Each row comes from the steps of one path. Every step used is in the known rows, and no mark comes twice. Write the path behind each row, first mark first.
Each row is shifted at random along 3 fixed directions that mean nothing.
Known rows:
ribu vepi mifu pafev vifet: [ -16 -199 -259  168   -7 -327 -280   28 -149 -117  116  -53   23  355
   31  111  -52   18 -224  181  206  459   -4  168 -332 -131 -118 -152
 -170 -119  132  -74    9  174  250 -143   -3 -181 -178   62  170  129
  -42   -7 -228    5 -126    0 -114   51 -154 -131]
vode mefu ribu mifu tegod: [ -76  -37 -107   35  162  -23 -152   29   39 -121   19  -10  139  141
   46   -3  -60  -62  -26  -16  109  219   75  121  -98 -143   61   63
 -149   15   -1  110  -29   22  -60  104   22   29   -3    2   72  -99
   59  -84    4   55   68   87 -142   99   -1   27]
vode vifet furuvug pafev: [ -19   -8   76  -58  108  -52 -126  255  111  -66   90   58   93  -73
   94   84   70   23   20   87  -92  125   60   33   -8  -39  -28   49
  -97  -77  108 -118 -225  120   32  -83 -126  -47 -175  -18  -41  154
  -40   -9   40 -101  -34   66 -249  -51 -242  -65]
ribu mifu lesuv mefu vepi: [-112  -33   -5  158  105 -108 -177  -54  109    7   47  -11   97  191
  104    2  -44 -131   -7    8  151  297   87   75 -100 -103   62  -80
 -101 -243  -43  200  137  129  -19  111   57   61  -90  -20  158    4
   18 -123  -30  223  141   98 -194  -66   -8 -207]
pafev vifet furuvug vode mefu: [  12  148  238    1  140  170   68    4  261 -262  -68   66   97 -279
   71  -21   30  -92   99  -39 -146 -112  209 -123  212   11  164  177
   61 -163   36   10   22  -73 -284  147   31   58 -109 -119 -151  -54
  -61  -57   55   13  263  148   -9  -72 -149  -64]
lesuv vepi ribu mefu mifu pafev vifet tegod furuvug vode: [  13 -262   15  169  214  -62 -122 -250 -174 -166 -210 -101  196  142
 -344  216 -288  -48 -325  -29  267  154  146  106  -90   -3 -119  257
 -105  -54  -84 -125   67   21  -68   16  204 -244  120   87   78 -289
 -224  127   46   81 -113  -78  168  315  114  -91]
tegod furuvug pafev mifu lesuv: [  87 -180  219  132   93  -74  -57  -11  -24   33 -107   35 -127 -102
  -47  156  -59    9   19  -83   21   79  -13   58  131   97  -40   75
  -35 -187  120  -14  -46   96  -36 -182  -34 -181   63   44   40   -8
  -55   37   31 -125 -125  -12  -58   76 -100   31]
pafev furuvug vode mefu vepi mifu: [  -5   35   47   84  233   16  -98   56  147 -211   93   36   98   42
   92   70  -24  -65   13   58  -94  223   88   58   44  -80  141   30
  -83 -207   96   64  -75   33  -22   18   21  -29 -126 -101    5  -11
  -79  -89  -67  121   63  165 -160   -9 -126 -159]
kirib furuvug pafev mifu vepi ribu: [  66   31  322  215  122   43   64  183  214   78  -52   81  -91 -150
   28  109   95  -91  -49   -3  -27   13  179  -20  291  -28  164  131
  206 -170   41   85  157  -28 -214  -61  -12 -168   11    5   17  -45
  -65  -63   38  182   -2  138   98  -38  -45   12]
ribu vepi mifu tegod furuvug pafev: [  78   -7  389  -68  127  -25  207   27  187  -18 -141  239   11 -268
   63  252  101 -179  -54 -108 -206 -120  138 -165  300   76  181  206
  133  -49  104   20  159  -34 -345   56  -92  -88   14   14  -94   89
  -53  -71   84  -48 -120   59  -23  121  -39   18]
tegod vifet furuvug pafev mifu ribu mefu vepi: [  98  -94  336  101  175   97   45    8   83  -46 -107   22   27 -187
 -198  247  -43  -71   54 -104 -122   40  142   -9  235  150  -55  262
   38  -68   -6  -59  109   34 -312  -47   45 -117   76  140  -25 -158
 -127  129  196  -13  -13   35   53  150  -86  136]
furuvug pafev mifu ribu: [ 122  -11  442   52  167  201  220  303  258   41  -35  222 -144 -350
  125  100   85    3  255  -61 -247 -177   89 -137  457   32  163  162
  166 -122  117    4   -8   73 -396 -113  -99   -1  -18  -56  -58   -3
   17  -28  187   -6   56  133  -56   44 -195  291]
kirib tegod mifu lesuv mefu ribu vepi: [ -77  -77  174  117  141  -40  -83   26  172   58    1   49   81   -1
   20   59   -9 -119   63  -80   99  199   79    5  136 -160  122   32
  -72 -125  -11  177  122  119 -179  121   78   20   13   49  181  -88
    3  -42  112   62  126   82 -176   81   12  -41]
vode furuvug pafev vifet tegod mefu vepi: [-138  133  146    1  210   18  -98  135  254 -334  148  113  268 -125
  266   -3  126  -75  100   97 -187  230  221    6   11 -134  163  145
  -66 -245  177   85 -160  183  -71  -48 -118  140 -303 -142    9   78
  -80 -152   22   73  158  184 -307  -91 -233  -91]
vode furuvug pafev vifet tegod mefu mifu lesuv: [   8 -281   86   -9  354 -108 -196   18  -57 -102   -4   72   85   -9
  -74  243 -143   68  107    4  -79  216  -23   72   27    7  -16  161
 -200 -116  187 -115 -377  275   12 -192  -37 -148  -31   -5   75  -47
  -55   59  140 -232 -182   15 -296  189 -259   81]
vifet furuvug pafev mifu lesuv vepi: [  36 -172   79  201   84 -140 -155  -78  -85   28 -161  -37 -132   96
 -179  177 -157  -36 -141   11  190  174    4   82  -10   82 -129   32
   -8 -249  -20    2   20   84   37 -103   82 -287  -12   44  147   13
 -147   40   75   68 -179  -31   -4   62  -12 -126]
mefu vepi ribu mifu pafev furuvug: [ -58   14   43  311   90  -37 -160  182   98  -27  114  -24   15  152
  128   27    3  -42  -97   90  158  312  166  192  -82 -153   -6   -2
  -57 -193   57  126  103   57   67  -81  -24  -58  -15   20  124  -45
  -71  -76  -81  192   22   95  -46  -53    3 -111]
pafev vifet furuvug vode: [  72 -117  -95   65   -6  -91 -162 -196 -220 -173 -181 -162   46   69
 -295   82 -216   -6 -183    6  174   52   26   98 -117   71 -205   97
  -50   -6  -57 -178   40  -36  116   18  152 -194   45   86   11 -116
 -190  132   -8  -27  -28 -129  212  121   70 -152]
kirib vode mefu ribu vepi mifu lesuv: [ -52  -48  141  237  147   41   -1  160  282   33   58   68    3  -21
   87   81   35  -73   77   32   55   56  113    5  145 -128  239  -37
  -62 -209   68  221   31   44 -212  132   84  -33   -9   12   47  -67
   39  -89   12   56  132  108 -160   16 -153  -61]
lesuv furuvug pafev vifet: [  49  -28   37  140  109 -113  -90 -149 -166  -28 -166  -99  -18   19
 -182    9  -83  -42 -137   20  194   97   68  110  -53   -2 -131  121
   53  -89  -40 -122  129   20   64  -16   80 -117  -11   29   93 -196
 -159   80  -55    0  -24  -44  209  -18   38  -96]
vifet furuvug vode kirib: [  28  -92  -52  -56   63  -27 -155  -78  -37 -113  -13 -100   11   74
 -107  119 -148   25  -28   44   75   41  -68   79 -117   70  -30   60
 -128    7   29 -152 -192   30   97  -23   44 -148  -21  103 -103    6
 -105  109  -53  -54  -93  -34   -9  178   -4 -127]
pafev mifu vepi ribu: [-121    5  -76  199  -47  -40 -294  396  216 -163  306   31   62  152
  353  -77   85   -7   20  141  116  414   83  135  -75 -290   75 -177
 -135 -269  181  201  -77  159  158 -126 -105   40 -205  -85  135  257
   90 -245 -112  289  129  239 -308 -150 -187 -138]
pafev mifu lesuv vepi: [ 119 -286   68   97  136  -94  -64 -108 -206  167 -176   14 -250  106
 -307  245 -236   20  -19  -61  105   -5 -160   -6   84  156  -80  -27
   24  -46    6  -56   -7   73  -61  -92  185 -290   84  131  147  -26
  -58  130  174  -97 -241  -52   65  181   14   35]
ribu mefu mifu pafev furuvug vode: [  17 -106   67  140  258   32  -37   83   91  -91   70   64  109  -47
   44  154  -72   15   43   -4 -104  159   93   22   87   18   14   91
  -62 -132   71 -103  -61   84 -104  -62  -38  -32  -42  -29 -105  -81
 -102   10  -16   59   65   17  -87   69 -136   29]
kirib furuvug pafev vifet: [  45   59  229  106  127  -42   45   53   49   15  -91   40  -28 -178
  -19   18   65  -42    8   16  -45  -19  142  -28  174    6   55  126
  141  -61   49  -88   95    9 -128  -28   -1  -62  -66  -16  -14  -90
 -102   15  -24  -44   77   56  114  -82 -114  -16]
kirib furuvug pafev vifet tegod mifu lesuv mefu ribu: [  19  -80  186  308   85 -109 -136 -373  -47  -77 -372 -189  106   28
 -288  -31 -156 -147 -266 -167  399  171  258  143   -1 -132  -37  264
   26 -192 -191  137  310   21  -41  107  190 -136  174   10  258 -457
 -168   79  -46   52  101  -17  274  108  165  -55]
vepi ribu mifu pafev vifet furuvug vode kirib tegod: [   0 -274 -113  124  203 -228 -350  151  -84 -164   47  -90   11  235
  -72  101 -184   96 -121  139  318  328   -6  251 -195 -162  -64   91
 -227  -30  156 -227 -246  201  148 -146   73 -275  -69  134   63  -47
  -87  155  -73 -134 -125   21 -165  252 -147 -122]
vode tegod vifet furuvug: [  76  230  477 -175  -14  223  238   63  314 -151 -233  118   58 -474
  -16   34  144 -205   29 -277 -181 -372  253 -192  339   77  194  322
  231    4  -48  140  207 -151 -433  195   -3  108   89  -41 -136  -51
  -52    8  239 -197  148  142  101  -35   45   75]
lesuv furuvug vode kirib ribu mifu pafev vifet tegod mefu: [  53 -114  334   49  355   48    4  -58  160  -74 -145   76   40 -181
  -76  180  -87    1  111 -109   51  -93  110  -40  200   60  175  309
   -4  -78   87 -137  -34  109 -326   31  103 -128   20  123 -163 -215
  -97  135  140 -182   79  100   24  289 -125  134]
lesuv mifu tegod mefu ribu vepi: [  37 -236    7  -62  249  -32  -41 -176 -156   74  -81   37   76   77
 -281  334 -204  -52   37  -86    2   78  -90  -17   44   87  -80  120
 -116  118  -19  -99  -19   66 -160   73  112 -143  117  200   19 -112
  -81   66  236  -30 -185  -69   19  343   89  147]
mifu tegod vifet furuvug: [  28   55  256  -61  -51   68   23  -24  116 -133 -179   36   88 -270
  -71   47    9 -116  -81 -205   -4 -142  205  -70  160    2  -13  202
   39   29  -20   63  132  -49 -152  134  -12   11   98   43  -40   25
  -58   30  140 -111   62   37   50   27   23  -37]
pafev vifet furuvug vode kirib tegod mifu lesuv vepi: [  13   29  363   57   44    4 -141  -41  224 -210 -136    4  -18 -158
    9   27  -85 -191   22 -162  163   26  168  -45  191 -125  249  136
   54 -246   54  127  173   90 -235   83  141  -82  -93   -3   79  -29
 -150  -27   36  -18  185  210  -41   51  -47 -247]
ribu mefu mifu lesuv: [ -72   43  -48  264  -92  -36 -102 -250   83 -115  -99 -168  121  130
    2 -142  -74 -171 -154 -140  249  221  212  116 -135 -115   46   22
   13 -214 -182  299  342  -48  -60  150   98   90  129  -84  135 -293
  -32 -109 -140  215  206   32  120 -122  164 -136]
lesuv mefu vepi mifu pafev vifet: [-112  123  120  241  107  -73 -153   56  251 -218  139   34  152   89
  312 -117   97 -112  -35  133  149  365  287   64  -77 -310  156  -21
  -48 -388   68  194  155  172   20   44  -30  143 -237 -165  189    4
  -29 -207 -213  254  261  244 -165 -200 -195 -188]
ribu vepi mifu tegod furuvug pafev vifet: [ -34  141   89  198 -154 -202 -104 -162   97 -354 -164  -47  172    3
  136  -91   64 -297 -353  -93  242  286  355   97 -124 -199   74  118
   70 -264    1  237  471  -54  -37  124  -15   12  -86  -88  135  -52
 -140 -196 -252  192  163  111  151 -119  102 -280]
vifet tegod furuvug pafev mifu vepi ribu mefu: [ -59  -29  183  164   99   14  -19   95  248 -210    3   93  144  -92
  130   76   76  -99 -107  -31    8  174  208    5  103  -59  110  181
    9 -231   93  125   47   16 -173  -35  -60  -31  -39  -58  -36   -2
    8 -102   11  181   34  135 -113   35  -82   -4]
ribu mifu tegod furuvug vode kirib: [  -8  -92  -52  -88   46 -129 -229  -86   -9 -217  -29  -37  126   94
   50   85 -133 -117 -104 -113  141  178    9  118 -162  -32   70   81
 -174  -10   84  -18   -3   50   29   36   -7  -75  -47   99  -85   64
  -52  -30 -130  -19   17   62  -98  208   48 -180]
ribu vepi mifu pafev vifet tegod furuvug vode mefu: [  64 -300  -90   -8  214 -198 -100 -219 -137 -227 -129   19  120  143
 -220  322 -168  -11 -297   34   27  182   23   35 -147   89  -37  150
 -170  -35  104 -191 -119   58  -13  -42   76 -318  -58   96  -20   10
 -123  145  -44 -157 -229  -69  -70  348 -105  -57]
vifet tegod mefu vepi ribu mifu: [-122  -49  267 -143  311  107   31  396  382  -74  293  321  186 -139
  314  175  128   27  348   60 -365   61   12 -149  270  -70  227   96
 -116  -77  234   20 -319  237 -294  -59 -109  111 -139  -50 -110  221
  150 -138  268   -8   33  222 -554  137 -322  165]
lesuv mefu mifu tegod vifet furuvug vode kirib ribu vepi: [  34 -210  350 -162  400   65  -85  199  173   34   -2  187  120 -185
  -76  397 -119  -27  246  -61 -174  -17   11 -126  346   71  139  201
 -164  130  121 -219 -289  170 -329   71   20  -97  -28  188 -111   88
  -69   95  299 -166  -23  126 -243  357 -209   45]
mefu ribu vepi mifu tegod vifet: [  16 -152 -114   76 -104 -187 -221  -38 -127 -137  -92 -135  155  205
 -171  104  -89 -105 -288  -81  276  278   89  187 -187 -165 -135   18
 -141   81  -30   85  180   59  102   72   96  -98   80  148  210  -66
  -66   35  -49  -22  -80  -30   67  177  118  -90]
vode furuvug pafev mifu vepi: [ -16 -124 -251  122   81 -224 -358   84 -129  -94  110  -83   13  300
   18  142  -57  -28 -190  140  129  480  -34  239 -281  -47  -79  -78
 -142 -171  105  -14 -107  115  302 -209  -75 -233 -196   50  134  147
  -89  -56 -145  156 -158   40 -143    6  -68 -174]
pafev furuvug vode mefu mifu: [  58 -152 -132   36  269  -27 -164 -134 -159 -108  -28  -79   69  148
 -199  154 -230   17  -38  -21   -1  217  -54  129  -58   57  -56   93
 -146  -24  -16 -129 -174    8   71  -50   87 -171   44    8   14 -181
 -129   83  -14    2  -72  -17   -3  166    1  -24]
pafev furuvug vode kirib tegod mifu lesuv vepi ribu mefu: [ -32  -96  404   89  365   91  -48  350  402  -59  157  218  -33 -229
  234   72   14  -27  324  -81  -66   88   25  -82  387 -175  336   48
  -93 -221  290   76 -176  198 -337   -7    9   25 -156  -46  -80   53
   54  -49  137  -61  121  329 -406   66 -291  -76]
vepi ribu mefu mifu: [  -4  -59  391  -84  387  223  169  440  344  131  225  322    9 -273
  216  186   94   57  469   30 -417 -121  -30 -212  482   -1  241  108
    3   39  186  -96 -271  108 -437  -44  -91  111   27  -61 -163   18
  175  -86  259  -99   29  210 -332   71 -329  295]

Which path is each row?
[  -3  -84  192  205  245  -61 -104   11   78   15  -26   26    6   49
  -84  226  -61  -47  -23  119  131  189  126   38   22  -37  -48  112
  -71 -142   32  -67   71   57  -68   67   87 -138   33  111   84 -123
  -82   30   19    3  -18   44   40   92 -110   -5]  lesuv mefu ribu vepi mifu pafev vifet furuvug
[ -64 -123   -8  -77  280  -31 -180  123   61 -342  180   85  261  -33
   86  190  -35   55   48  174 -137  231   88   46  -87  -41    5  100
 -234 -181  236 -124 -356  254   32 -113  -78  -23 -305    5  -66  207
 -172   -7   92  -23  -19   37 -380  130 -282 -121]  mifu pafev vifet furuvug vode tegod mefu vepi
[  -2  -78  149 -154  246  135  -31  107  165 -186   56  114  206 -110
  -23  249  -77 -112   89  -33 -239   54   51  -59  144   44  119  196
 -117  -29   55  -12  -81   39 -274   50  -30  -26  -52   56 -121   79
  -97  -33  225   64    9   98 -257  254  -62   -5]  vifet furuvug vode tegod mifu ribu mefu vepi
[ -32  -71  139   50   57  -88 -162  175   91 -150  -19   14  203    8
   21  122   19 -108 -156  -19   86  232  204  121   18 -138  -58  164
 -100  -60   35   36   30  130  -55  -22  -59  -78  -44   48   96   65
  -81  -33   88   76  -57   71 -181  106  -49 -123]  mefu vepi ribu mifu tegod vifet furuvug pafev
[  28 -277   49    9  371  -73 -164   -1  -53  -27  -18   23   27  123
 -205  325 -229   54   37  118   22   94  -71   60   57   59   57  131
 -197  126  112 -206 -293   74  -69    9  108 -239   76  197  -61  -61
  -91  123  123 -101 -254    6 -119  386 -104  -62]  vifet furuvug vode kirib ribu mefu vepi mifu tegod
[  51 -331 -134   97  163 -209 -237  -96 -198 -141 -105  -89  116  221
 -299  244 -173    1 -322  -19  192  312    8  184 -206   31 -144  162
 -154  -11   48 -126 -113   55   79 -127   87 -313   40  154   78 -117
  -68  161   24  -69 -282  -46   -9  259  -21  -10]  vode vifet tegod furuvug pafev mifu vepi ribu mefu
[  16  100   56   64  -30  -50  -70   -5  150 -377 -186  -26  162  -56
   59  -31  -10 -207 -255  -90  143   67  303   49  -87  -79   85  204
   99 -208  -52   94  284  -46 -166  119   26  -21 -114  -88  -28  -44
 -159  -74  -48   65  210   76   76   -8   56 -143]  ribu mifu pafev vifet furuvug vode tegod
[  14 -126  162  136  243   51   35  -22  139 -181  -49   64  171  -49
  -49  184  -75  -17  -88  -54  -32   70  171   31   94    1   38  239
  -36 -166   45   14  -15   87 -181  -24   46 -114   20   23  -69 -127
 -135   64  134   93  -30   -3  -57  238    0   41]  vifet tegod mefu vepi ribu mifu pafev furuvug vode
[ 174 -305  232   56  201  -34   56 -144 -204   59 -376   15  -35 -110
 -422  345 -219   41 -163 -127   87 -217   45  -10  196  230  -79  316
   24  158  -10 -280   44  -41 -229  -48  163 -355  246  232  -68 -226
 -179  274  222 -279 -181 -169  263  444   53  158]  kirib ribu mifu pafev vifet tegod furuvug vode
[ 126 -177  110  121  240  -10  -59 -107 -119   -8 -167  -69  -26   45
 -378  273 -202  -49  -85  -22   -7  105   61   88   21  168 -111  234
   22   -1  -75 -137   54  -16 -187  -42  141 -260  108  191   55 -269
 -176  190  168  -35 -157  -53  160  198   11   93]  vode vifet furuvug pafev mifu ribu mefu vepi
[   3 -262    5  255   97 -196 -305  -62  -87  -29  -98 -149   73  163
 -224  196 -143  -32 -132  -17  286  422   48  218 -128   -6 -269   43
 -214 -196  -25  -16    7  180  102  -45   99 -201   -1  162  204 -102
 -122  121   39    6  -59  -59  -53  130  -39  -89]  tegod vifet furuvug pafev mifu lesuv mefu ribu vepi
[  24  -34    8  178  -51 -152 -127  -28   81 -244  -64  -40   92   76
    9  119  -33 -122 -273   64  129  211  205   51 -113  -60  -30   40
    0 -228   19  -10  223   22    0   35   36 -170 -114   10   18   57
 -171  -39 -142  115   50    9   60   30  -47 -219]  ribu vepi mifu pafev vifet furuvug vode
[ -85   91  162 -124  167  158   36  189  329 -255   95  116  288 -228
  129  144   81 -108  130    2 -227    1  139  -73  125    3  135  166
  -72 -107   81   75  -97   24 -275  154  -34  115 -140    1 -195   87
 -101 -106  213   71  161   79 -217   92  -49  -37]  vifet furuvug vode tegod mefu ribu vepi
[  -1  -86  135    3  336   54 -117  200  134 -142   97   94   98   -1
    5  203  -76  -22  148  122 -149  124   42   -4  145   -2   90  118
 -114  -68  126 -129 -188   74 -212    2   69 -110 -111   20  -55   15
  -31  -26  149   15   34  152 -228  136 -224  -55]  pafev vifet furuvug vode mefu vepi ribu mifu
[  24 -330    5  -77  307  -48 -256  -11  -85  -53  -62  -22  126   75
 -217  260 -245   33   24  -19  108  169 -120  112  -10  -12  -99  115
 -322  -53   44 -100 -316  171   61   -5   58 -178   51  100   53  -13
  -75   97  205 -128 -163  -39 -274  352  -51  -34]  vifet furuvug vode tegod mifu lesuv mefu ribu
[  98 -116  387 -133  253   40  112  -36  102  -22 -139  175   48 -236
 -206  353  -45 -108   56 -152 -239 -159   81 -175  322  152   68  270
   43  119   54  -94   41   -5 -363  112   67 -104  155  139  -94  -29
  -29  107  271 -230 -151   54  -45  228 -113   91]  ribu mefu vepi mifu tegod vifet furuvug
[ -93 -197  -77   24  170 -101 -252  114  -36 -105  100    2  243  174
  -31   83 -113  -37  -75  -31  164  355   52  106  -81 -208  -69   22
 -248   17   40   13  -84  175    5   22   41   -5  -49   34  136   11
   14  -40   76   79  -29  128 -249  126  -83  -89]  lesuv vepi ribu mefu mifu tegod vifet
[  -8 -180  -30  -16  235  -53 -251  -91  -26 -192  -43  -85  265  134
 -232  176 -222  -51 -191  -33  128  230   81  161 -143 -108  -69  173
 -227 -102  -24   -8  -68  145   74   90  128 -161   40  115   81 -101
 -170   71  116   54  -68   27 -118  253   17 -162]  lesuv furuvug vode vifet tegod mefu vepi mifu ribu
